Below are the code and all the weights of a small trained network. Each question names an input and a class and asks about switching units off, where a switched-off unit gives its printed mean instead of its output.

import numpy as np


def w(rows, s, z=0):
    codes = np.array(rows[::2]) - 128.0
    scale = np.full(codes.shape[1], s)
    scale[-1] = z or s
    return codes * scale


def norm(h):
    return h / np.sqrt((h * h).mean(-1, keepdims=True) + 1e-5)


def f(y):
    return y / 2 * (1 + np.tanh(0.7978845608 * (y + 0.044715 * y**3)))


def log_softmax(a):
    a = a - a.max(-1, keepdims=True)
    return a - np.log(np.exp(a).sum(-1, keepdims=True))


def net(x, mask):
    res = np.array(x, float).reshape(1, 4) / 4 @ E
    u = 0
    for l in range(2):
        y = f(norm(res) @ A[l][:, :-1].T + A[l][:, -1])
        res = res + np.where(mask[u : u + 9], y, B[l][:, -1]) @ B[l][:, :-1]
        u += 9
    return log_softmax(norm(res)[-1] @ U[:, :-1].T + U[:, -1])


A, B = {}, {}
E = w([
[218,36,179,6],'x0',
[241,207,199,156],'x1',
[156,175,34,56],'x2',
[134,126,129,128],'x3',
],0.0017)
A[0] = w([
[209,124,124,183,252],'0.n1',
[61,74,255,159,169],'0.n2',
[104,86,121,172,128],'0.n3',
[36,96,108,121,52],'0.n4',
[95,54,208,215,80],'0.n5',
[114,135,135,138,7],'0.n6',
[33,150,128,156,144],'0.n7',
[115,154,58,68,204],'0.n8',
[132,53,117,104,99],'0.n9',
],0.0061,0.0015)
B[0] = w([
[14,131,140,68,217],'0.n1',
[158,145,1,79,246],'0.n2',
[159,107,118,57,146],'0.n3',
[60,139,182,115,179],'0.n4',
[131,226,58,81,212],'0.n5',
[160,130,147,124,91],'0.n6',
[127,93,71,177,209],'0.n7',
[149,156,18,96,254],'0.n8',
[130,97,130,172,167],'0.n9',
],0.0042,0.002)
A[1] = w([
[70,81,12,79,182],'1.n1',
[178,166,91,68,254],'1.n2',
[121,22,211,10,139],'1.n3',
[152,253,238,117,151],'1.n4',
[165,103,109,16,111],'1.n5',
[11,147,86,96,210],'1.n6',
[41,174,128,222,163],'1.n7',
[149,115,68,95,146],'1.n8',
[75,46,100,146,154],'1.n9',
],0.0046,0.0016)
B[1] = w([
[129,165,207,100,253],'1.n1',
[60,119,122,190,213],'1.n2',
[172,117,133,225,163],'1.n3',
[57,89,189,38,156],'1.n4',
[130,159,102,171,183],'1.n5',
[174,123,230,137,213],'1.n6',
[252,46,122,154,165],'1.n7',
[79,218,140,219,176],'1.n8',
[170,89,168,42,146],'1.n9',
],0.0047,0.0044)
U = w([
[71,222,45,125,164],'0',
[235,42,134,249,162],'1',
[73,65,233,36,173],'2',
[135,159,188,151,150],'3',
[134,90,93,91,78],'4',
[148,3,18,40,6],'5',
[127,8,52,74,3],'6',
],0.0075,0.0062)

Each question gives the input, the list of numbers given to net, and the class t.
The units are the neurons (one row each of A and B). Each row of codes is followed by its name. A weight is (code - 128) times the scale printed after its matrix; where a second scale follows, it is the last column's (A, B and U).
mask holds one flag per neuron, layer by layer. A switched-off neuron (its flag False) gives its mean, the last column of its row in B, instead of its output. The means were averaged over made-up inputs and are rounded, as every weight is.
A unit's drop is (log p(t) with every unit on - log p(t) with that unit switched off) / (log p(t) with every unit on - log p(t) with every unit switched off).
The circuit of an input: a set's keep is (log p(t) with only the set's units on - log p(t) with every unit switched off) / (log p(t) with every unit on - log p(t) with every unit switched off). Starting from the 12 units with the biggest drops (on a tie, the unit counted first), units are removed one at a time, each time the one whose removal leaves the highest keep (on an exact tie, the one counted first), for as long as the keep stays at least 0.8.
circuit, biggest first: the units of the circuit, biggest drop first
k most important neurons: the k neurons with the biggest drops, biggest first
top k neurons in layer l: the k neurons of layer l with the biggest drops, biggest first
drop of u: that unit's drop, to one decimal
input [-8,-3,7,5], class 1: circuit, biggest first : [1.n7, 0.n2, 0.n5]
input [-6,-6,-3,6], class 1: circuit, biggest first : [1.n7]
input [5,-6,-6,2], class 0: circuit, biggest first : [0.n5, 0.n2, 1.n8]
input [5,-5,-5,-5], class 0: circuit, biggest first : [0.n2, 0.n5, 1.n8]
input [4,8,-7,5], class 2: top 3 neurons in layer 0 : [0.n8, 0.n7, 0.n1]
input [-6,0,2,5], class 1: circuit, biggest first : [1.n7, 0.n2]
input [-6,5,4,-3], class 1: 4 most important neurons : [1.n7, 0.n5, 0.n2, 1.n1]
input [1,8,6,4], class 2: 3 most important neurons : [1.n4, 0.n2, 0.n5]
input [3,-4,4,-6], class 3: top 2 neurons in layer 1 : [1.n1, 1.n4]
input [7,-4,-5,7], class 1: 4 most important neurons : [1.n3, 0.n8, 0.n9, 1.n4]
input [2,5,-6,-3], class 0: top 3 neurons in layer 0 : [0.n2, 0.n4, 0.n5]
input [4,-2,2,3], class 1: top 2 neurons in layer 0 : [0.n5, 0.n2]
input [7,-1,8,6], class 0: top 2 neurons in layer 1 : [1.n7, 1.n6]
input [4,7,-8,-6], class 0: top 2 neurons in layer 1 : [1.n6, 1.n1]
input [-5,8,7,2], class 2: 4 most important neurons : [1.n4, 0.n2, 0.n1, 0.n7]
input [4,-4,-4,-1], class 0: top 2 neurons in layer 0 : [0.n2, 0.n5]
input [7,-5,-7,8], class 3: top 2 neurons in layer 1 : [1.n7, 1.n1]
input [7,-5,-8,-3], class 0: top 2 neurons in layer 0 : [0.n5, 0.n2]
input [-8,-6,-4,7], class 1: 3 most important neurons : [1.n7, 0.n7, 1.n4]
input [3,8,-3,7], class 2: 2 most important neurons : [1.n4, 0.n8]
input [-8,6,0,1], class 1: 2 most important neurons : [1.n7, 1.n1]
input [-3,-3,4,8], class 3: 2 most important neurons : [0.n2, 1.n1]
input [-4,-7,-3,-3], class 2: 3 most important neurons : [0.n4, 1.n3, 1.n1]
input [-1,6,1,6], class 2: most important neuron : [1.n4]
input [-7,-5,4,2], class 1: top 3 neurons in layer 1 : [1.n7, 1.n4, 1.n6]
input [7,-7,2,4], class 1: top 3 neurons in layer 1 : [1.n3, 1.n4, 1.n5]
input [1,-4,-7,-5], class 0: 2 most important neurons : [0.n2, 0.n5]
input [-7,4,-2,-2], class 1: top 2 neurons in layer 1 : [1.n7, 1.n1]
input [3,3,-5,2], class 0: 2 most important neurons : [0.n2, 0.n5]
input [0,7,-2,0], class 2: drop of 1.n4 : 0.3
